Here is a tiny trained network, its code and every weight. The questions are about switching its units off for an input and a class, where a switched-off unit gives its printed mean instead of its output.

import numpy as np


def w(rows, s, z=0):
    codes = np.array(rows[::2]) - 128.0
    scale = np.full(codes.shape[1], s)
    scale[-1] = z or s
    return codes * scale


def norm(h):
    return h / np.sqrt((h * h).mean(-1, keepdims=True) + 1e-5)


def f(y):
    return np.maximum(y, 0)


def log_softmax(a):
    a = a - a.max(-1, keepdims=True)
    return a - np.log(np.exp(a).sum(-1, keepdims=True))


def net(x, mask):
    res = np.array(x, float).reshape(1, 5) / 4 @ E
    u = 0
    for l in range(3):
        y = f(norm(res) @ A[l][:, :-1].T + A[l][:, -1])
        res = res + np.where(mask[u : u + 3], y, B[l][:, -1]) @ B[l][:, :-1]
        u += 3
    return log_softmax(norm(res)[-1] @ U[:, :-1].T + U[:, -1])


A, B = {}, {}
E = w([
[148,136,124,113,168,111,132,98,159,199,170,126],'x0',
[255,40,113,154,116,120,108,116,96,100,71,126],'x1',
[83,117,40,101,112,166,98,170,132,163,72,160],'x2',
[113,167,132,175,192,133,127,14,186,83,141,195],'x3',
[131,140,145,77,120,102,139,167,80,85,167,96],'x4',
],0.0091)
A[0] = w([
[143,64,126,90,89,85,53,128,227,186,126,134,84],'L0N0',
[83,177,253,167,117,83,57,46,179,103,103,101,4],'L0N1',
[84,204,149,156,17,94,174,121,146,185,136,90,38],'L0N2',
],0.0053,0.0019)
B[0] = w([
[164,140,68,143,102,118,137,92,114,185,126,189,207],'L0N0',
[120,181,111,145,85,63,122,114,115,148,93,70,254],'L0N1',
[61,145,86,139,67,79,90,151,116,246,30,168,203],'L0N2',
],0.014,0.0034)
A[1] = w([
[112,144,80,185,132,148,64,105,148,62,202,111,16],'L1N0',
[79,144,102,114,104,184,132,253,94,103,64,108,248],'L1N1',
[172,113,160,148,94,85,162,111,159,212,89,114,178],'L1N2',
],0.0061,0.0017)
B[1] = w([
[119,137,135,101,69,140,149,48,190,180,221,117,145],'L1N0',
[107,44,229,52,51,63,198,152,115,204,84,202,254],'L1N1',
[210,111,123,182,255,121,117,139,90,16,131,83,241],'L1N2',
],0.0084,0.0059)
A[2] = w([
[131,135,191,172,119,77,118,41,174,87,192,174,192],'L2N0',
[115,185,149,147,57,69,13,64,139,74,127,141,187],'L2N1',
[66,111,147,86,116,183,133,121,2,155,63,115,7],'L2N2',
],0.0063,0.0013)
B[2] = w([
[111,174,158,149,166,170,160,192,80,91,209,77,254],'L2N0',
[211,179,91,123,150,98,207,44,105,145,121,97,241],'L2N1',
[140,121,183,82,95,54,121,121,137,147,110,244,233],'L2N2',
],0.011,0.0046)
U = w([
[152,105,66,159,186,193,108,90,149,104,110,195,133],'0',
[144,254,173,181,167,115,206,99,97,50,186,66,238],'1',
[202,84,177,146,136,69,125,201,67,103,182,79,172],'2',
[87,123,186,88,177,181,33,191,172,83,173,101,6],'3',
[107,109,183,63,26,78,133,194,108,166,89,205,250],'4',
[51,138,123,163,140,66,145,48,165,176,104,122,31],'5',
[122,136,164,125,72,153,94,200,213,30,189,101,6],'6',
],0.0063,0.0022)

Each question gives the input, the list of numbers given to net, and the class t.
The units are the neurons (one row each of A and B). Each row of codes is followed by its name. A weight is (code - 128) times the scale printed after its matrix; where a second scale follows, it is the last column's (A, B and U).
mask holds one flag per neuron, layer by layer. A switched-off neuron (its flag False) gives its mean, the last column of its row in B, instead of its output. The means were averaged over made-up inputs and are rounded, as every weight is.
A unit's drop is (log p(t) with every unit on - log p(t) with that unit switched off) / (log p(t) with every unit on - log p(t) with every unit switched off).
top k neurons: the k neurons with the biggest drops, biggest first
top k neurons in layer l: the k neurons of layer l with the biggest drops, biggest first
drop of u: that unit's drop, to one decimal
input [5,4,1,-4,-8], class 0: top neuron in layer 1 => [L1N1]
input [-1,-8,-8,-2,0], class 5: top 3 neurons => [L0N2; L2N0; L0N1]
input [-4,-3,-8,-2,-4], class 5: top 2 neurons => [L0N2; L0N1]
input [2,5,-1,5,-6], class 1: top 2 neurons => [L2N0; L0N2]
input [4,-4,-4,-2,-2], class 5: top 2 neurons => [L0N2; L2N0]
input [4,2,1,-2,-4], class 0: top 2 neurons in layer 0 => [L0N0; L0N1]
input [-3,-3,-5,-1,3], class 5: top 2 neurons => [L0N2; L0N1]
input [2,5,3,3,5], class 0: top 2 neurons in layer 2 => [L2N0; L2N2]
input [6,3,3,-5,-4], class 0: top 2 neurons => [L0N0; L1N1]
input [-7,1,3,6,-7], class 1: top 2 neurons in layer 2 => [L2N0; L2N1]
input [-1,3,-1,8,-7], class 1: drop of L2N0 => 0.2
input [-5,1,-3,5,-8], class 1: drop of L2N0 => 0.1
input [-7,-5,3,4,8], class 4: drop of L1N1 => 0.2
